B, the same points and some others measured another way; then each row and its match in B
B:
1: [-108, 85, 89, -156, 25, 82, -34, -1, -20, 136, -94, 50, -34, 154, -78, -38, -83, 72, -2, 103, 59, 60, -17, 210, 68, -93, -188, 1, -36, -161, -89, 23, -122]
2: [-219, -153, 209, 77, -136, 122, -228, 279, 172, -53, 107, 39, 136, -165, -48, 50, -83, 254, 96, 42, -61, -111, -66, -59, 124, 195, -7, 82, 21, -20, 175, 275, -64]
3: [-39, 162, 105, -149, -134, -47, -51, 311, 104, 313, -142, 76, 116, 236, -236, 255, -20, 229, 37, -80, -96, -18, -240, 111, 60, 47, -264, 6, -124, -117, -115, 26, -236]
4: [-133, 91, 84, -101, -32, 29, -110, 198, 72, 182, -17, 40, 37, 136, -173, 111, -32, 172, 34, -3, -40, 32, -140, 172, 38, 48, -237, 36, -94, -154, -52, 93, -154]
5: [-160, -35, 66, 21, 50, -174, -71, 155, -30, 5, -39, -42, -147, 109, -112, 69, -104, 141, 101, 107, 21, 262, 21, 2, 17, 83, -73, -37, 8, -23, 89, 87, -81]
6: [-104, 31, 31, 69, -32, -258, -114, 393, 24, 142, -75, -81, -85, 96, -192, 319, -23, 133, 138, -138, -96, 175, -169, 32, -70, 153, -196, -50, -36, -5, 81, 43, -105]
7: [-84, -76, -126, 190, -172, 183, -67, -6, -53, -169, 179, 146, 210, -267, 9, -81, -145, 5, 23, -150, 146, -362, -26, -155, -13, 29, 145, 176, 84, 151, 113, 277, 57]
8: [95, 147, -118, -7, -127, -583, -32, 536, -6, 400, -290, 85, -89, 422, -428, 698, 142, -71, 47, -272, -280, 169, -420, -175, -273, 153, -244, -94, -180, 42, -143, -359, -182]
9: [-81, 95, 252, -120, -62, -17, -5, 249, 60, 184, -213, -95, 3, 121, -54, 104, -152, 312, 141, 22, 15, 127, -41, 198, 185, -25, -210, -96, 22, -73, 31, 123, -198]
10: [120, 78, -192, 292, 177, 31, 35, -247, -275, -79, -59, -49, -51, 41, 57, -95, -9, -142, -132, -44, -12, -74, 127, -49, -31, -181, 183, 60, -19, 26, 85, 17, 93]
11: [-92, 1, 250, -83, -177, 63, -70, 274, 138, 123, -115, 33, 149, 29, -79, 103, -120, 321, 93, 36, -30, -70, -94, 11, 200, 63, -84, -3, 8, -21, 42, 173, -180]
12: [14, 194, -243, 266, 458, 90, -268, -158, -179, 180, 66, -135, -207, 207, -98, 66, 337, -339, -271, -88, -355, 45, -52, 366, -234, -117, -199, 97, -292, -402, -25, -197, 122]
13: [-31, 42, 60, -37, -166, 134, -50, 135, 12, 122, -117, 72, 123, -88, -2, 102, -85, -26, 56, -189, 63, -257, -130, 134, 7, -90, -134, 14, 51, -10, -30, 27, -46]
14: [-3, -109, -122, 85, -173, -60, -30, 10, -82, -67, -25, 258, 79, -29, -80, 96, -52, -182, -43, -44, 44, -228, -85, -312, -113, 2, 168, 96, 42, 147, -31, -74, 25]
15: [10, 82, -107, 122, 148, 73, 35, -215, -223, -41, -62, -51, -96, 20, 71, -140, -83, -105, -42, -15, 111, -1, 128, 135, -9, -199, 23, 21, 31, -36, 39, 46, 55]
16: [15, 6, -229, 269, 11, -227, 28, 62, -222, -85, -16, -36, -99, -43, -57, 125, -88, -114, 67, -209, 85, 39, -12, -139, -162, 4, 74, 4, 67, 183, 124, 46, 68]
17: [-103, -37, 36, -126, -408, -3, -30, 302, 160, 83, 49, 347, 329, 24, -259, 174, -142, 253, 58, -43, 59, -286, -256, -311, 56, 184, 2, 146, -16, 130, -79, 184, -209]
18: [119, 27, -194, 333, 142, -45, 49, -185, -287, -121, -78, -66, -76, -18, 78, -54, -40, -149, -80, -87, 23, -54, 132, -118, -51, -158, 220, 27, 33, 112, 134, 18, 117]
19: [191, 126, -30, 357, 183, 213, -30, -162, -213, 21, -198, -235, 5, -108, 224, -42, 43, -143, -108, -216, -121, -242, 108, 208, 63, -297, 84, -8, 12, -49, 154, 1, 136]
20: [27, -165, 3, 340, 165, 199, -89, -316, -196, -270, -15, -45, -52, -177, 238, -252, -37, -168, -127, 150, -23, -150, 270, -133, 74, -168, 360, 66, 85, 33, 218, 51, 192]
21: [4, 59, -171, 210, 110, 129, -52, -158, -178, -52, 58, 6, 8, -48, 22, -93, -11, -130, -90, -90, 21, -147, 46, 56, -58, -114, 56, 104, -19, -31, 56, 88, 82]
22: [-61, 38, -58, 82, 57, 134, -14, -135, -141, -53, 5, 4, -23, -52, 52, -137, -113, -44, -8, -16, 131, -72, 84, 114, 17, -129, 2, 57, 47, -30, 44, 118, 30]
23: [-119, 6, 218, -116, -23, -33, -35, 143, 34, 96, -165, -22, -54, 128, -50, 34, -123, 212, 91, 148, 24, 158, 13, 96, 147, -18, -114, -67, 23, -77, 21, 61, -148]
24: [-95, 29, 195, -133, -165, -27, 1, 232, 77, 133, -149, 56, 75, 100, -105, 102, -158, 269, 112, 41, 54, 25, -82, 11, 148, 27, -116, -31, 26, 1, -6, 122, -195]
25: [-39, 105, -169, 65, 25, 77, -33, -63, -117, 48, 52, 82, 32, 33, -89, -16, -37, -73, -49, -109, 63, -115, -57, 88, -80, -73, -74, 100, -44, -52, -42, 75, -10]
26: [-83, -33, 221, -119, -116, -117, 155, 88, -84, -28, -277, -57, -91, 14, 70, -53, -341, 230, 222, 111, 289, 202, 137, 20, 197, -111, -6, -153, 222, 147, 82, 133, -131]
27: [-100, -51, 147, -80, -165, 45, 88, 33, -51, -61, -141, 44, 35, -84, 67, -91, -290, 150, 149, 48, 269, -34, 82, -5, 156, -96, 23, -41, 191, 126, 55, 173, -83]
28: [-32, -54, -107, -71, -128, -187, 52, -18, -100, -9, -77, 282, -18, 182, -179, 69, -101, -83, -23, 117, 106, 9, -53, -303, -79, 0, 100, 53, 8, 109, -116, -102, -82]
29: [25, 44, -180, 117, -195, -256, 66, 254, -123, 51, -97, 60, 27, -31, -133, 288, -130, -65, 139, -342, 124, -87, -176, -135, -171, 26, -47, -8, 78, 234, 22, 18, -29]
30: [-111, -65, -22, 268, -158, -210, -190, 534, 62, 31, 46, -102, 39, -202, -134, 394, -35, 83, 211, -387, -89, -65, -236, -52, -137, 252, -124, -1, 42, 144, 224, 169, -1]
31: [-83, 38, -22, 255, 196, 268, -134, -116, -126, -87, 82, -197, -43, -199, 158, -177, -49, -24, -3, -101, 30, -88, 135, 317, 36, -128, -44, 57, 33, -120, 190, 228, 117]
32: [-81, -193, 498, -125, 61, 108, -158, -13, 95, 35, -322, -4, -116, 154, 119, -70, -7, 111, -49, 496, -186, 136, 167, -14, 296, -101, 98, -113, 23, -192, 56, -158, -99]
33: [133, 102, -166, 339, 146, 141, -15, -183, -224, -43, -33, -84, 41, -55, 89, -68, 21, -111, -132, -154, -63, -216, 75, 28, -6, -179, 146, 86, -34, 4, 113, 75, 106]
34: [199, 140, -291, -1, -173, -51, 280, -255, -286, 11, -178, 287, 127, 141, -64, -39, -169, -174, -95, -113, 254, -268, -20, -268, -64, -260, 195, 84, 52, 227, -181, -76, -42]
35: [45, 174, -76, -189, -78, -100, 293, -159, -244, 70, -274, 92, -66, 192, -28, -96, -297, 12, 81, 9, 375, 89, 78, 64, 49, -272, -56, -74, 129, 114, -147, 2, -129]
36: [-130, -29, -14, -55, 23, 19, -94, -39, -35, 21, 24, 161, -36, 135, -123, -28, -25, -17, -59, 166, 5, 34, -19, -33, -15, 12, -24, 77, -58, -107, -62, -4, -67]
37: [62, 24, 194, -147, -427, -116, 136, 358, 79, 168, -330, 151, 232, 48, -93, 268, -231, 264, 169, -134, 104, -194, -182, -213, 164, -12, -8, -69, 116, 235, -39, 49, -228]
38: [20, 21, -165, 316, 245, 338, -233, -315, -115, -75, 183, 74, 78, 1, 19, -188, 196, -188, -323, 88, -248, -291, 63, -3, -29, -94, 177, 242, -194, -220, 51, 34, 131]
39: [-65, -37, 6, -33, -92, -146, 54, 65, -89, -17, -119, 87, -56, 67, -72, 45, -177, 34, 94, 45, 156, 84, 3, -112, 5, -22, 20, -27, 91, 109, 6, 26, -76]
40: [-131, -111, 248, 30, -109, 77, -138, 220, 79, 4, -106, -50, 37, -148, 57, 63, -119, 138, 134, -5, 6, -58, -9, 70, 126, 23, -51, -39, 104, -1, 141, 124, -41]
41: [165, 62, -89, 443, 175, -1, 40, -93, -287, -98, -180, -292, -89, -144, 213, -14, -60, -98, 3, -232, -18, -68, 161, 57, 15, -211, 170, -60, 90, 121, 261, 74, 151]
42: [30, 39, -153, 236, 119, 211, -75, -231, -167, -73, 59, 35, 49, -67, 59, -140, 20, -156, -154, -44, -28, -234, 73, 18, -27, -145, 127, 135, -41, -54, 51, 68, 99]
43: [-125, 8, 57, -60, -168, -7, 20, 154, 5, 16, -32, 81, 79, -23, -82, 19, -216, 202, 134, -34, 182, -30, -49, -16, 79, 30, -64, 18, 79, 82, 27, 206, -124]
44: [95, 161, -230, 102, 153, -32, 123, -267, -294, 17, -113, 17, -101, 169, -20, -91, -60, -152, -103, -25, 109, 24, 93, 46, -65, -236, 45, 32, -24, -4, -58, -48, 16]
45: [-41, 47, 151, -23, 21, -198, -73, 283, -4, 205, -258, -108, -146, 167, -92, 271, -8, 43, 101, -46, -108, 195, -96, 147, -5, -6, -209, -134, -15, -81, 18, -125, -101]
46: [164, 235, -268, -52, -46, -135, 293, -199, -316, 104, -241, 125, -26, 216, -70, 5, -184, -145, -25, -150, 272, -40, -8, -21, -82, -294, -1, -14, 47, 145, -184, -92, -65]
47: [188, 106, -200, 311, -17, 135, -20, -73, -182, 40, -85, 7, 137, -113, 59, 89, 49, -231, -119, -339, -80, -418, -76, -12, -98, -190, 101, 92, -19, 68, 43, -31, 114]
48: [-22, 35, -80, 23, -29, 17, 29, -72, -136, -4, -68, 83, -12, 17, -27, -30, -113, -74, -2, -39, 133, -74, 12, -2, -30, -110, 5, 34, 46, 37, -29, 27, -13]
49: [94, 88, -79, 355, 334, 194, -89, -274, -230, -53, -42, -196, -83, 8, 151, -159, 83, -112, -180, 6, -147, -64, 184, 161, 44, -216, 126, 51, -69, -146, 153, 42, 130]
50: [-149, -71, -2, 56, -376, -66, -138, 468, 188, 36, 155, 226, 303, -100, -268, 284, -98, 277, 120, -184, -33, -259, -303, -308, -10, 314, -13, 159, -21, 161, 62, 281, -151]
51: [-90, 70, 178, -120, -143, -21, -9, 261, 80, 164, -129, 19, 89, 113, -128, 124, -147, 311, 113, 4, 24, 31, -98, 67, 152, 37, -159, -20, 2, -24, 0, 147, -207]
52: [-181, -84, 305, -8, -94, 108, -122, 237, 141, -3, -30, -42, 90, -62, -10, -11, -164, 386, 131, 133, -11, 22, 21, 30, 254, 108, -33, 3, 51, -30, 169, 291, -138]
53: [-102, 94, 107, -77, -137, -71, -32, 320, 79, 173, -80, 10, 77, 96, -168, 184, -116, 280, 128, -80, 14, 34, -159, 80, 82, 87, -201, -8, -19, -18, 6, 153, -192]
54: [19, -133, 13, 332, 157, -360, -112, 195, -187, -46, -259, -270, -354, -64, 87, 284, 32, -272, 124, -155, -123, 242, 53, -8, -186, -34, 23, -192, 111, 95, 242, -230, 161]
55: [95, -60, -65, 299, 21, 179, 89, -298, -233, -252, -52, -3, 81, -171, 209, -265, -169, -22, -72, 31, 134, -236, 240, -202, 136, -199, 381, 79, 131, 180, 181, 191, 110]
56: [-118, -34, -132, -169, 25, -281, -3, -83, -79, 31, 21, 360, -126, 463, -352, 31, -7, -15, -134, 396, -4, 273, -45, -341, -91, 97, 70, 92, -151, -58, -202, -153, -166]
57: [-113, 5, -2, 52, -22, 74, -72, 59, -37, -12, 28, 8, 14, -73, -19, -18, -108, 54, 63, -57, 90, -54, -9, 96, 10, -10, -71, 43, 37, -21, 65, 160, -21]
58: [-8, -184, 69, 76, -228, 152, -135, 40, 19, -53, -88, 219, 157, -196, 62, 72, -26, -204, -30, -58, -17, -411, -73, -213, -26, -52, 160, 69, 88, 93, 21, -93, 67]
59: [-129, 13, 109, -40, -76, -28, -85, 219, 47, 89, -52, 8, 11, 42, -107, 108, -95, 173, 99, -12, 10, 47, -83, 70, 55, 62, -139, -3, 5, -40, 38, 117, -118]
60: [167, 9, -160, 224, -38, 25, 74, -176, -236, -63, -165, 76, 44, -55, 92, 7, -47, -253, -92, -140, 45, -278, 39, -182, -60, -215, 234, 40, 68, 159, 25, -97, 104]
61: [-73, 3, -155, -29, -9, 57, 12, -214, -125, -59, 76, 263, 29, 130, -117, -148, -83, -66, -117, 168, 121, -69, 29, -153, -32, -59, 104, 145, -42, -18, -103, 37, -37]
62: [-90, -18, 281, 47, -150, 9, -84, 378, 123, 82, -136, -119, 107, -80, -16, 154, -144, 365, 176, -70, -40, -20, -68, 54, 203, 87, -88, -57, 61, 36, 176, 239, -137]
63: [-141, 12, -24, 58, 259, 59, -254, -52, -35, 88, 63, 10, -166, 160, -115, 14, 165, -146, -140, 142, -208, 120, -24, 194, -101, 2, -150, 69, -173, -311, -20, -105, 16]
64: [98, -38, 39, 120, -53, 313, -12, -227, -139, -54, -181, 63, 108, -191, 234, -140, -66, -233, -86, -75, 67, -419, 92, 41, 63, -304, 159, 38, 119, 34, 23, -52, 114]
65: [48, -61, -77, 376, 448, 26, -171, -330, -268, -126, -60, -157, -299, 96, 125, -132, 174, -314, -231, 202, -242, 141, 250, 25, -69, -174, 208, 15, -87, -175, 152, -184, 201]
66: [138, 160, -322, 113, -30, -14, 172, -237, -266, -14, -36, 187, 88, 127, -86, -56, -95, -121, -124, -114, 154, -199, -11, -175, -79, -176, 150, 125, -25, 129, -98, 25, -10]
67: [-20, 28, -137, 133, 67, 50, -9, -133, -174, -57, 4, 31, -39, -17, 8, -79, -72, -106, -39, -34, 87, -64, 53, 16, -48, -104, 49, 63, 22, 9, 33, 56, 43]
68: [-55, 86, 43, -50, -166, 48, -24, 214, 19, 145, -99, 40, 102, -46, -63, 142, -117, 68, 108, -214, 90, -161, -149, 140, 5, -40, -191, 5, 40, 6, -23, 89, -92]
69: [-128, -97, 38, 294, 228, 262, -206, -154, -108, -190, 112, -170, -85, -238, 192, -223, -24, -58, -29, 50, -17, -54, 203, 185, 52, -77, 82, 61, 46, -113, 250, 195, 164]

[-115, -18, -5, -107, 29, -32, -51, 282, 80, 26, 194, 41, 226, 278, 0, -52, -33, 148, 10, -48, -388, -317, -81, 41, -59, -37, -2, -19, -71, 185, 171]	15
[-492, -579, -54, 96, 185, -207, -196, 341, 178, -288, -310, -381, -351, 519, -315, -257, 253, 832, 69, -802, 324, -234, 589, 499, 380, 221, 268, -210, 349, -451, -270]	32
[-318, -568, -444, 431, -29, -240, 37, 349, 50, -194, 298, -64, -183, 447, -143, 66, -31, 543, -59, -65, 244, -44, -135, 181, 29, 451, 145, -82, 83, -424, -120]	4
[-128, -37, -14, 20, -192, -31, 99, 81, -212, -153, 492, -61, 247, 263, 100, 46, 7, 207, -158, 129, -171, -297, -442, -70, -159, -60, 36, -131, -20, 188, 249]	31
[297, 185, -549, 273, -35, -130, 428, -323, 23, -307, 266, -178, -376, -183, -179, 168, 148, 32, -86, 239, 464, 284, 305, -417, 162, 235, 130, -99, 267, -463, -295]	50
[167, 307, -19, -95, 149, 62, 141, -70, 269, -212, 159, -180, 64, 279, -49, 61, -3, 363, 158, -176, -326, -287, 118, -282, 114, -145, 26, -247, 269, -1, -46]	5
[-406, -194, -421, 72, -108, -321, -46, 464, 114, -177, 219, -141, -32, 250, -250, 156, 24, 446, -119, -25, 57, -88, 162, 17, 340, 376, 96, -174, 101, -347, -145]	43
[-257, -134, -228, 173, -84, -172, -106, 36, -42, -286, 163, -215, -150, 163, -238, -7, 169, 423, 56, -98, 423, -17, 192, 109, 264, 214, 60, -181, 192, -274, -116]	40
[-155, -21, -274, 151, -34, -184, 87, -29, -47, -254, 152, -185, -158, 70, -213, -68, 175, 427, -9, -70, 364, -12, 215, -60, 225, 119, 131, -117, 95, -265, -180]	11
[222, 442, 148, -312, -59, 95, 357, -220, -118, -163, 240, -189, 187, 2, 115, -19, 146, -31, -195, 16, -362, -327, -7, -374, -81, -393, 102, -150, 106, 299, 163]	52
[351, 541, 247, -241, 72, 192, 200, -358, -138, 51, 194, 88, 275, -131, 132, -268, 111, -174, 64, 106, -337, -277, -95, -286, -277, -540, -32, 96, -188, 548, 254]	22
[481, 400, 38, -180, 366, 167, 164, -226, 290, 113, -217, 65, -77, -100, -56, -269, 106, -207, 224, -158, -301, -104, 525, -175, -75, -285, 6, 151, 32, 163, -41]	28
[293, 138, -410, 354, -76, 34, 34, -310, 109, -312, 440, -118, -179, 60, -134, 326, -16, -10, 222, 324, 368, 209, 5, -225, 97, 324, -127, -191, 394, -311, -66]	30
[328, 391, 136, -337, 130, 172, 71, -1, 203, 89, 96, 32, 244, 90, 89, 10, -23, -294, 69, 18, -665, -315, 120, -192, -125, -245, -78, -8, 86, 365, 242]	18
[161, 397, -112, -113, 95, -23, -155, -197, 26, 93, -115, 98, -46, -372, -233, -238, 224, -301, 235, 120, 222, 127, 578, -18, 158, -69, -112, 184, -111, 107, -35]	37
[505, 598, 226, -187, 55, 251, 271, -497, -154, 28, 256, 91, 242, -180, 179, -212, 103, -299, 65, 205, -296, -214, -145, -365, -343, -534, -60, 96, -135, 543, 273]	57
[108, 227, 47, -265, 205, 57, -241, 293, 210, 433, -27, 394, 344, -26, -9, -237, -90, -401, 219, 118, -638, -227, 143, 106, -198, -140, -195, 323, -384, 481, 281]	46
[-136, -356, -233, 297, -70, -109, -190, 97, -179, 78, 188, 172, -66, 13, -96, -173, 94, -139, 39, 180, 369, 99, -35, 356, -161, 271, -42, 226, -184, -12, 139]	13
[359, 96, -117, 123, 95, 166, 53, -108, 227, -75, 299, 18, 30, 258, 50, 164, -112, -99, 197, 115, -264, -98, -103, -124, -167, 64, -112, -71, 248, 37, 142]	6
[285, 113, -141, 239, 50, 70, -40, -374, -147, 48, 150, 177, -105, -231, -71, -243, 136, -299, 221, 256, 397, 177, 87, 57, -207, -8, -107, 250, -144, 104, 78]	47
[372, 265, -153, -29, 80, 129, -121, -51, 203, 165, 183, 213, 107, -78, -18, 86, -72, -550, 238, 331, -256, 37, 125, -59, -135, 82, -243, 141, 16, 186, 202]	29
[-425, -363, -423, 206, -70, -305, -70, 459, 105, -185, 227, -125, -94, 350, -237, 111, 8, 517, -67, -80, 144, -76, 88, 129, 259, 420, 110, -147, 105, -383, -140]	51
[531, 258, 286, -146, 233, 426, -358, -197, 385, 77, 45, 55, 183, 294, 99, 88, -110, -479, 531, -44, -525, -222, 109, 151, -198, -104, -344, -54, 396, 383, 391]	54
[-7, 387, -5, -127, -21, 25, -199, -61, 117, -151, 221, -101, 194, 100, -142, 58, 38, 182, 265, 44, -96, -185, 112, -124, 220, -78, -149, -201, 149, 126, 77]	41
[253, -114, -133, 298, 117, 19, 522, -367, -147, -256, 176, -140, -293, 118, 38, -228, 183, 328, -129, -150, 284, -51, -35, -177, -242, -133, 289, 15, 91, -149, -129]	38
[274, 205, 28, -51, 48, 110, 217, -159, -53, 10, 239, 75, 135, 36, 115, -116, 32, -145, -22, 114, -270, -187, -138, -178, -276, -224, 5, 72, -71, 277, 199]	21
[405, -482, -465, 605, 392, 125, -300, 68, 593, 98, -8, 239, -407, 366, -166, 110, -212, -198, 591, 6, 164, 288, 255, 376, -151, 649, -221, 184, 315, -422, -80]	8
[88, 82, -31, -80, 90, 21, -7, 84, 68, 90, 95, 95, 113, 66, -18, -121, 32, -99, 52, 23, -245, -166, 79, 16, -118, -73, -26, 100, -93, 191, 142]	48
[37, 549, 205, -432, 194, 48, -214, 146, 147, 308, -62, 264, 449, -91, -60, -345, 20, -104, 261, -7, -609, -355, 217, -65, -11, -418, -165, 186, -400, 590, 214]	35
[94, 481, 230, -502, -2, 69, -1, 49, -45, 146, 73, 54, 379, -115, 54, -155, 112, -319, -59, 71, -562, -352, 148, -133, -63, -390, -61, 54, -156, 535, 301]	27
[-375, -405, -473, 428, -102, -286, -230, 240, -58, -122, 266, 47, -157, 147, -279, -20, 49, 343, 95, 122, 560, 144, 26, 274, 154, 481, -7, 28, -62, -350, -102]	68
